Below is a small trained network, with its code and all its weights. Each question gives an input and a class and asks what happens when units are switched off, that is, made to give their printed mean instead of their output.

import numpy as np


def w(rows, s, z=0):
    codes = np.array(rows[::2]) - 128.0
    scale = np.full(codes.shape[1], s)
    scale[-1] = z or s
    return codes * scale


def f(y):
    return y / 2 * (1 + np.tanh(0.7978845608 * (y + 0.044715 * y**3)))


def log_softmax(a):
    a = a - a.max(-1, keepdims=True)
    return a - np.log(np.exp(a).sum(-1, keepdims=True))


def net(x, mask):
    res = np.array(x, float).reshape(1, 6) / 4 @ E
    y = f(res @ A[0][:, :-1].T + A[0][:, -1])
    res = res + np.where(mask, y, B[0][:, -1]) @ B[0][:, :-1]
    return log_softmax(res[-1] @ U[:, :-1].T + U[:, -1])


A, B = {}, {}
E = w([
[254,166,142,59,132,144,65,93,175],'x0',
[108,88,87,150,118,187,206,199,112],'x1',
[146,106,215,145,159,219,81,206,188],'x2',
[126,21,46,157,173,182,112,54,78],'x3',
[169,221,49,228,198,197,174,127,192],'x4',
[142,28,200,50,163,111,106,70,164],'x5',
],0.01)
A[0] = w([
[114,72,154,128,148,163,69,126,137,178],'neuron 0',
[191,141,99,151,115,151,62,167,123,193],'neuron 1',
[153,152,115,190,160,228,108,195,171,187],'neuron 2',
[240,218,102,112,124,137,117,133,176,204],'neuron 3',
[100,148,63,191,156,149,189,134,97,254],'neuron 4',
[112,117,126,103,80,83,112,99,64,104],'neuron 5',
[137,68,71,196,137,192,193,137,130,76],'neuron 6',
[147,118,164,132,164,121,130,186,161,68],'neuron 7',
[95,179,50,202,142,110,158,149,110,62],'neuron 8',
[80,54,105,82,89,123,76,139,56,83],'neuron 9',
[173,122,71,145,219,107,143,10,172,141],'neuron 10',
],0.012,0.0055)
B[0] = w([
[153,99,168,107,170,111,88,106,131,184],'neuron 0',
[129,120,125,112,174,95,166,83,163,182],'neuron 1',
[161,129,77,226,94,82,180,70,121,253],'neuron 2',
[125,198,150,76,189,86,130,89,34,230],'neuron 3',
[139,108,87,160,139,125,97,245,159,248],'neuron 4',
[126,126,99,154,131,116,145,104,137,188],'neuron 5',
[109,56,138,77,94,188,87,176,122,221],'neuron 6',
[113,156,140,184,103,139,116,151,156,159],'neuron 7',
[145,162,157,138,199,89,108,145,237,215],'neuron 8',
[144,153,78,112,172,88,148,66,99,208],'neuron 9',
[175,54,141,152,119,135,219,53,115,220],'neuron 10',
],0.012,0.019)
U = w([
[141,61,147,150,107,148,103,161,180,141],'0',
[143,142,136,62,142,125,111,64,98,89],'1',
[111,76,67,96,113,141,178,146,78,140],'2',
[91,173,94,127,131,198,140,143,130,1],'3',
[53,203,140,184,10,137,213,145,130,23],'4',
[103,183,84,182,124,114,107,212,170,158],'5',
[133,187,194,69,154,115,126,203,152,83],'6',
[153,147,76,169,137,100,182,51,123,226],'7',
],0.013,0.0037)

Each question gives the input, the list of numbers given to net, and the class t.
The units are the neurons (one row each of A and B). Each row of codes is followed by its name. A weight is (code - 128) times the scale printed after its matrix; where a second scale follows, it is the last column's (A, B and U).
mask holds one flag per neuron, in row order. A switched-off neuron (its flag False) gives its mean, the last column of its row in B, instead of its output. The means were averaged over made-up inputs and are rounded, as every weight is.
A unit's drop is (log p(t) with every unit on - log p(t) with that unit switched off) / (log p(t) with every unit on - log p(t) with every unit switched off).
The circuit of an input: a set's keep is (log p(t) with only the set's units on - log p(t) with every unit switched off) / (log p(t) with every unit on - log p(t) with every unit switched off). Starting from all 11 units, units are removed one at a time, each time the one whose removal leaves the highest keep (on an exact tie, the one counted first), for as long as the keep stays at least 0.8.
units of the circuit, in order: the units of the circuit, biggest drop first
most important unit: the unit with the biggest drop
k most important neurons: the k neurons with the biggest drops, biggest first
drop of u: that unit's drop, to one decimal
input [0,4,-7,4,0,0], class 0: units of the circuit, in order -> (neuron 3; neuron 2)
input [6,7,-8,4,0,3], class 2: units of the circuit, in order -> (neuron 2; neuron 8)
input [8,2,6,-2,-1,7], class 1: most important unit -> neuron 4
input [4,-2,2,4,0,6], class 1: 2 most important neurons -> (neuron 2; neuron 0)
input [-1,2,-1,8,3,7], class 2: 2 most important neurons -> (neuron 8; neuron 10)
input [1,8,-1,5,-3,0], class 2: 2 most important neurons -> (neuron 8; neuron 9)
input [-3,-2,-7,-4,7,1], class 5: 2 most important neurons -> (neuron 4; neuron 2)
input [5,0,-2,-6,-1,8], class 1: 2 most important neurons -> (neuron 4; neuron 8)
input [2,2,3,0,-3,0], class 1: units of the circuit, in order -> (neuron 4; neuron 2)
input [0,0,7,-3,5,-8], class 7: 2 most important neurons -> (neuron 2; neuron 3)
input [1,2,2,0,-5,1], class 1: units of the circuit, in order -> (neuron 2; neuron 4)
input [6,0,5,-2,2,7], class 1: 2 most important neurons -> (neuron 3; neuron 0)
input [3,-2,0,-7,-5,-1], class 6: 2 most important neurons -> (neuron 2; neuron 10)
input [-6,6,4,7,7,-2], class 5: most important unit -> neuron 4
input [-5,4,8,-7,-8,-3], class 4: 2 most important neurons -> (neuron 4; neuron 8)
input [1,7,2,2,-4,3], class 1: 2 most important neurons -> (neuron 4; neuron 2)
input [-6,-4,6,-8,4,8], class 5: 2 most important neurons -> (neuron 10; neuron 7)
input [8,-2,3,-4,0,4], class 1: 2 most important neurons -> (neuron 4; neuron 3)
input [2,7,0,-1,2,8], class 0: 3 most important neurons -> (neuron 3; neuron 9; neuron 2)
input [-2,2,-6,6,-5,-2], class 2: units of the circuit, in order -> (neuron 2)
input [8,-1,-2,-2,3,8], class 1: 2 most important neurons -> (neuron 2; neuron 3)
input [-6,-7,4,-3,0,0], class 6: drop of neuron 2 -> 1.2
input [1,0,5,-8,8,-5], class 7: drop of neuron 3 -> 0.5
input [-6,5,6,-1,4,8], class 0: drop of neuron 0 -> 0.0
input [-1,6,6,0,1,3], class 0: drop of neuron 9 -> 0.1
